Here is a tiny trained network, its code and every weight. The questions are about switching its units off for an input and a class, where a switched-off unit gives its printed mean instead of its output.

import numpy as np


def w(rows, s, z=0):
    codes = np.array(rows[::2]) - 128.0
    scale = np.full(codes.shape[1], s)
    scale[-1] = z or s
    return codes * scale


def norm(h):
    return h / np.sqrt((h * h).mean(-1, keepdims=True) + 1e-5)


def f(y):
    return np.maximum(y, 0)


def log_softmax(a):
    a = a - a.max(-1, keepdims=True)
    return a - np.log(np.exp(a).sum(-1, keepdims=True))


def net(x, mask):
    res = np.array(x, float).reshape(1, 5) / 4 @ E
    u = 0
    for l in range(3):
        y = f(norm(res) @ A[l][:, :-1].T + A[l][:, -1])
        res = res + np.where(mask[u : u + 10], y, B[l][:, -1]) @ B[l][:, :-1]
        u += 10
    return log_softmax(norm(res)[-1] @ U[:, :-1].T + U[:, -1])


A, B = {}, {}
E = w([
[236,219,100,182,128,60,138,160,181,73,220],'x0',
[102,130,170,139,113,97,4,198,246,117,51],'x1',
[146,160,75,39,11,110,109,254,132,196,124],'x2',
[131,128,125,135,125,130,129,128,132,134,128],'x3',
[131,130,129,118,117,143,123,109,141,122,134],'x4',
],0.0063)
A[0] = w([
[51,53,162,94,114,105,124,79,159,219,36,139],'L0N1',
[168,132,120,102,164,134,119,111,136,172,190,123],'L0N2',
[73,98,163,155,69,222,103,149,158,71,181,182],'L0N3',
[138,185,103,72,36,157,179,178,18,166,177,82],'L0N4',
[95,3,113,136,169,183,100,109,101,173,107,128],'L0N5',
[164,161,109,122,170,98,47,122,189,129,113,64],'L0N6',
[87,111,149,108,74,220,177,145,100,162,23,101],'L0N7',
[200,154,109,66,112,106,111,154,114,170,156,1],'L0N8',
[104,42,120,67,154,190,203,79,101,211,102,100],'L0N9',
[65,95,95,80,55,158,93,156,98,192,106,46],'L0N10',
],0.0066,0.0042)
B[0] = w([
[129,226,57,103,200,97,49,143,164,104,156,252],'L0N1',
[102,101,103,172,100,1,225,104,184,135,146,167],'L0N2',
[141,164,109,141,174,90,108,177,26,150,122,178],'L0N3',
[79,189,138,158,205,123,167,98,188,154,196,254],'L0N4',
[114,96,28,140,107,158,55,147,192,74,182,240],'L0N5',
[119,158,237,184,163,198,157,91,117,160,95,178],'L0N6',
[131,151,223,118,123,160,186,110,129,201,125,221],'L0N7',
[147,114,104,108,114,181,95,150,188,126,221,172],'L0N8',
[104,90,108,181,40,222,152,147,119,99,134,253],'L0N9',
[116,121,198,145,141,30,181,178,59,220,24,208],'L0N10',
],0.007,0.0063)
A[1] = w([
[134,186,125,119,71,120,131,156,168,175,126,129],'L1N1',
[154,184,87,108,188,154,83,73,63,137,83,57],'L1N2',
[146,156,119,122,101,81,203,150,151,118,111,255],'L1N3',
[186,124,190,147,184,120,153,74,145,95,126,1],'L1N4',
[156,36,90,143,55,179,110,98,105,116,113,59],'L1N5',
[172,105,123,101,84,160,77,190,183,125,123,22],'L1N6',
[149,128,199,154,52,114,79,123,164,79,137,53],'L1N7',
[179,93,102,80,123,62,219,75,108,110,255,70],'L1N8',
[168,83,83,137,112,63,183,77,64,47,118,54],'L1N9',
[102,94,60,165,60,206,125,147,100,78,121,70],'L1N10',
],0.0081,0.0027)
B[1] = w([
[173,127,122,10,172,152,141,124,104,93,155,210],'L1N1',
[126,109,84,129,106,68,160,130,166,83,115,160],'L1N2',
[93,124,127,174,133,190,65,94,101,91,129,212],'L1N3',
[194,174,147,164,129,183,132,135,99,176,108,186],'L1N4',
[217,78,139,106,195,22,155,178,85,140,154,168],'L1N5',
[98,2,130,166,142,98,179,117,86,84,145,151],'L1N6',
[184,89,131,180,192,126,217,115,102,118,145,155],'L1N7',
[162,114,114,119,70,131,14,138,101,185,91,255],'L1N8',
[185,69,119,121,52,197,99,94,83,158,91,182],'L1N9',
[146,101,170,158,178,63,144,136,90,89,177,202],'L1N10',
],0.0089,0.0074)
A[2] = w([
[86,152,103,160,116,111,91,135,149,83,122,2],'L2N1',
[130,159,96,109,86,135,177,126,113,170,192,101],'L2N2',
[159,65,121,102,154,85,161,138,102,91,171,38],'L2N3',
[148,162,154,63,113,109,128,133,140,139,112,61],'L2N4',
[95,155,73,127,138,122,109,95,196,49,120,39],'L2N5',
[145,112,90,142,136,145,137,95,121,123,181,144],'L2N6',
[153,108,138,136,137,166,146,169,89,125,176,156],'L2N7',
[85,113,105,85,138,150,111,141,121,124,138,175],'L2N8',
[59,144,138,114,103,169,252,98,107,164,116,28],'L2N9',
[169,126,149,56,138,154,152,161,176,126,118,108],'L2N10',
],0.012,0.0051)
B[2] = w([
[98,160,48,144,142,231,82,13,170,64,126,154],'L2N1',
[182,188,136,105,183,143,113,153,222,35,157,203],'L2N2',
[4,18,80,119,203,83,173,202,28,85,241,204],'L2N3',
[129,81,172,171,66,80,118,109,108,150,48,155],'L2N4',
[72,255,16,157,33,252,56,59,206,83,23,170],'L2N5',
[61,77,155,54,124,40,147,202,119,185,78,235],'L2N6',
[59,97,78,73,164,107,217,111,155,80,112,254],'L2N7',
[223,148,172,175,80,100,146,79,166,131,132,192],'L2N8',
[104,156,237,136,52,208,208,32,230,26,145,175],'L2N9',
[39,57,92,183,96,109,85,133,21,142,113,168],'L2N10',
],0.0076,0.0086)
U = w([
[66,40,81,93,181,83,181,183,65,79,202,207],'0',
[221,77,94,185,58,183,63,60,55,208,139,9],'1',
[80,185,204,88,79,190,214,91,220,83,175,81],'2',
[180,193,93,52,117,91,77,184,172,170,247,130],'3',
[69,187,74,162,129,201,66,78,200,69,81,2],'4',
[206,173,188,202,222,138,178,123,139,97,137,124],'5',
[99,128,199,91,79,75,77,194,97,197,66,192],'6',
],0.015,0.0028)

Each question gives the input, the list of numbers given to net, and the class t.
The units are the neurons (one row each of A and B). Each row of codes is followed by its name. A weight is (code - 128) times the scale printed after its matrix; where a second scale follows, it is the last column's (A, B and U).
mask holds one flag per neuron, layer by layer. A switched-off neuron (its flag False) gives its mean, the last column of its row in B, instead of its output. The means were averaged over made-up inputs and are rounded, as every weight is.
A unit's drop is (log p(t) with every unit on - log p(t) with that unit switched off) / (log p(t) with every unit on - log p(t) with every unit switched off).
The circuit of an input: a set's keep is (log p(t) with only the set's units on - log p(t) with every unit switched off) / (log p(t) with every unit on - log p(t) with every unit switched off). Starting from the 12 units with the biggest drops (on a tie, the unit counted first), units are removed one at a time, each time the one whose removal leaves the highest keep (on an exact tie, the one counted first), for as long as the keep stays at least 0.8.
circuit, biggest first: the units of the circuit, biggest drop first
k most important neurons: the k neurons with the biggest drops, biggest first
k most important neurons of layer l: the k neurons of layer l with the biggest drops, biggest first
drop when u is switched off: that unit's drop, to one decimal
input [1,7,-1,-8,8], class 5: 3 most important neurons -> (L0N6; L0N5; L1N7)
input [1,7,7,3,1], class 0: circuit, biggest first -> (L1N6)
input [-5,0,2,-1,0], class 2: 2 most important neurons -> (L0N9; L1N8)
input [-8,1,0,1,6], class 4: 2 most important neurons -> (L0N1; L2N3)
input [4,-8,3,-5,-2], class 3: 2 most important neurons -> (L0N4; L1N8)
input [-6,1,-4,-1,1], class 4: 3 most important neurons -> (L0N1; L2N5; L1N1)
input [4,1,0,3,-2], class 5: 3 most important neurons of layer 0 -> (L0N6; L0N5; L0N9)
input [-6,-3,1,-5,7], class 2: 2 most important neurons -> (L0N7; L0N10)
input [-6,1,-1,-2,-5], class 4: 3 most important neurons -> (L0N1; L0N5; L1N5)
input [7,-7,3,8,-4], class 3: 2 most important neurons -> (L0N4; L1N8)
input [-8,-6,1,4,8], class 2: 4 most important neurons -> (L0N7; L2N9; L0N4; L0N10)
input [8,8,0,0,-8], class 5: 3 most important neurons -> (L0N6; L0N5; L0N9)
input [8,1,0,-7,2], class 5: 4 most important neurons of layer 0 -> (L0N5; L0N6; L0N9; L0N1)
input [5,3,-1,-1,0], class 5: circuit, biggest first -> (L0N6)
input [-4,-4,1,5,0], class 2: 2 most important neurons -> (L0N7; L0N4)
input [-7,-1,4,-6,-5], class 2: 2 most important neurons of layer 0 -> (L0N7; L0N9)
input [-6,2,-1,8,-4], class 4: drop when L0N10 is switched off -> 0.0
input [2,-6,8,1,-7], class 3: drop when L1N8 is switched off -> 0.3
input [-2,-8,2,-4,-5], class 2: drop when L0N4 is switched off -> 1.4
input [-4,3,-4,2,1], class 4: circuit, biggest first -> (L0N1)
